Here is a tiny trained network, its code and every weight. The questions are about switching its units off for an input and a target symbol, where a switched-off unit gives its printed mean instead of its output.

import numpy as np


def w(rows, s, z=0):
    codes = np.array(rows[::2]) - 128.0
    scale = np.full(codes.shape[1], s)
    scale[-1] = z or s
    return codes * scale


def f(y):
    return y / 2 * (1 + np.tanh(0.7978845608 * (y + 0.044715 * y**3)))


def softmax(a):
    e = np.exp(a - a.max(-1, keepdims=True))
    return e / e.sum(-1, keepdims=True)


def log_softmax(a):
    a = a - a.max(-1, keepdims=True)
    return a - np.log(np.exp(a).sum(-1, keepdims=True))


def net(x, mask):
    ids = ['αδεζηθλμξπστφψω'.index(c) for c in x.split()]
    T = len(ids)
    res = E[ids] + P[:T]
    u = 0
    for l in range(2):
        r = res
        for j in range(2):
            rows = slice(2 * j, 2 * j + 2)
            q, k, v = (r @ M[l][rows].T for M in (Q, K, V))
            z = softmax(np.where(np.tri(T) > 0, q @ k.T / 2**0.5, -1e9)) @ v
            o = O[l][rows]
            res = res + np.where(mask[u + j], z, o[:, -1]) @ o[:, :-1]
        u += 2
        y = f(res @ A[l][:, :-1].T + A[l][:, -1])
        res = res + np.where(mask[u : u + 4], y, B[l][:, -1]) @ B[l][:, :-1]
        u += 4
    return log_softmax(res[-1] @ U[:, :-1].T + U[:, -1])


Q, K, V, O, A, B = {}, {}, {}, {}, {}, {}
E = w([
[56,165,139],'α',
[146,41,155],'δ',
[221,132,208],'ε',
[76,172,140],'ζ',
[51,150,126],'η',
[151,64,151],'θ',
[148,81,150],'λ',
[133,206,142],'μ',
[82,209,141],'ξ',
[149,125,116],'π',
[87,219,144],'σ',
[112,28,150],'τ',
[86,118,139],'φ',
[72,152,8],'ψ',
[34,88,120],'ω',
],0.016)
P = w([
[206,109,4],'0',
[168,111,63],'1',
[146,113,98],'2',
[146,134,120],'3',
[135,140,145],'4',
[129,148,169],'5',
[122,163,183],'6',
[120,159,205],'7',
[115,162,221],'8',
[122,161,244],'9',
[112,173,254],'10',
[113,174,248],'11',
[122,183,198],'12',
[118,183,114],'13',
],0.0058)
Q[0] = w([
[123,144,132],'0.h1',
[94,126,179],'0.h1',
[214,143,27],'0.h2',
[115,128,249],'0.h2',
],0.018)
K[0] = w([
[133,110,136],'0.h1',
[161,149,118],'0.h1',
[74,62,5],'0.h2',
[228,199,176],'0.h2',
],0.016)
V[0] = w([
[136,126,255],'0.h1',
[161,93,92],'0.h1',
[115,135,193],'0.h2',
[103,116,176],'0.h2',
],0.012)
O[0] = w([
[169,139,1,254],'0.h1',
[96,171,141,133],'0.h1',
[162,137,60,235],'0.h2',
[127,131,71,167],'0.h2',
],0.0084,0.0063)
A[0] = w([
[1,140,129,171],'0.n1',
[99,182,254,81],'0.n2',
[155,55,4,252],'0.n3',
[201,111,97,190],'0.n4',
],0.0086,0.0026)
B[0] = w([
[207,115,25,153],'0.n1',
[216,82,46,128],'0.n2',
[5,141,193,254],'0.n3',
[47,211,243,213],'0.n4',
],0.011,0.0081)
Q[1] = w([
[167,28,171],'1.h1',
[150,197,217],'1.h1',
[138,185,109],'1.h2',
[255,94,178],'1.h2',
],0.012)
K[1] = w([
[89,61,86],'1.h1',
[5,214,98],'1.h1',
[78,93,154],'1.h2',
[107,87,45],'1.h2',
],0.012)
V[1] = w([
[155,2,195],'1.h1',
[5,113,117],'1.h1',
[63,106,111],'1.h2',
[129,142,89],'1.h2',
],0.0082)
O[1] = w([
[2,118,210,2],'1.h1',
[178,52,133,235],'1.h1',
[151,93,160,67],'1.h2',
[161,135,112,50],'1.h2',
],0.0075,0.0036)
A[1] = w([
[222,172,90,103],'1.n1',
[234,63,170,74],'1.n2',
[94,110,2,2],'1.n3',
[35,42,14,162],'1.n4',
],0.013,0.0063)
B[1] = w([
[55,159,92,167],'1.n1',
[146,68,84,149],'1.n2',
[8,92,127,174],'1.n3',
[230,120,138,245],'1.n4',
],0.018,0.011)
U = w([
[254,174,19,200],'α',
[162,45,36,108],'δ',
[111,143,104,68],'ε',
[117,129,83,2],'ζ',
[102,112,61,98],'η',
[58,63,160,99],'θ',
[83,151,67,92],'λ',
[78,155,66,49],'μ',
[56,87,143,91],'ξ',
[68,104,133,78],'π',
[115,142,62,76],'σ',
[156,231,165,204],'τ',
[170,221,31,107],'φ',
[106,74,23,248],'ψ',
[174,64,133,150],'ω',
],0.0071,0.0049)

Each question gives the input, a string of symbols that net reads in full, and the target symbol t.
The units are the heads (2 rows each of Q, K, V and O) and the neurons (one row each of A and B). Each row of codes is followed by its name. A weight is (code - 128) times the scale printed after its matrix; where a second scale follows, it is the last column's (O, A, B and U).
mask holds one flag per unit, layer by layer, with each layer's heads first. A switched-off unit (its flag False) gives its mean, the last column of its rows in O or B, instead of its output. The means were averaged over made-up inputs and are rounded, as every weight is.
A unit's drop is (log p(t) with every unit on - log p(t) with that unit switched off) / (log p(t) with every unit on - log p(t) with every unit switched off).
The circuit of an input: a set's keep is (log p(t) with only the set's units on - log p(t) with every unit switched off) / (log p(t) with every unit on - log p(t) with every unit switched off). Starting from all 12 units, units are removed one at a time, each time the one whose removal leaves the highest keep (on an exact tie, the one counted first), for as long as the keep stays at least 0.8.
circuit, biggest first: the units of the circuit, biggest drop first
top k neurons: the k neurons with the biggest drops, biggest first
top k neurons in layer l: the k neurons of layer l with the biggest drops, biggest first
heads that matter: for each layer, one digit per head in row order, 1 if its drop is at least 0.15 and else 0, layers parted by /
drop of u: that unit's drop, to one decimal
input ε φ ε τ τ ε, target ω: heads that matter => 01 / 11
input ε μ τ φ η, target ψ: heads that matter => 10 / 00
input φ θ ζ φ φ φ, target α: top 3 neurons in layer 1 => (1.n3 1.n1 1.n4)
input ε ε η φ η η ε τ, target ω: top 3 neurons => (1.n4 0.n3 1.n1)
input τ ε λ ω φ φ, target α: heads that matter => 00 / 00
input τ θ δ τ ε η μ, target φ: top 3 neurons => (1.n3 0.n3 1.n1)
input τ ε ε ε τ φ δ ε, target ω: circuit, biggest first => (0.n3 1.h1)
input ω ε ε, target τ: heads that matter => 10 / 10
input δ ε τ ε φ ω ε φ ψ ε, target ψ: top 2 neurons => (0.n3 1.n2)
input ε ε ω ζ ε, target δ: circuit, biggest first => (1.n2 1.h1)
input φ ε ε ε, target τ: top 2 neurons in layer 0 => (0.n4 0.n1)
input φ η δ ε ε ξ η τ ε μ, target φ: top 3 neurons => (1.n3 1.n1 0.n3)
input μ φ ε η ε μ η τ τ τ, target ω: heads that matter => 00 / 10
input ω ε ε ω ω ε, target δ: circuit, biggest first => (1.h1 1.n2)
input ε φ ω, target δ: circuit, biggest first => (1.n3 1.n4 0.n4)
input ε ε ε φ φ θ τ φ ω, target δ: top 3 neurons in layer 1 => (1.n3 1.n4 1.n1)
input τ μ ω τ ω τ ε ψ ε, target ψ: drop of 1.h1 => 0.6
input ε α τ τ θ η, target ψ: drop of 1.h1 => 0.0
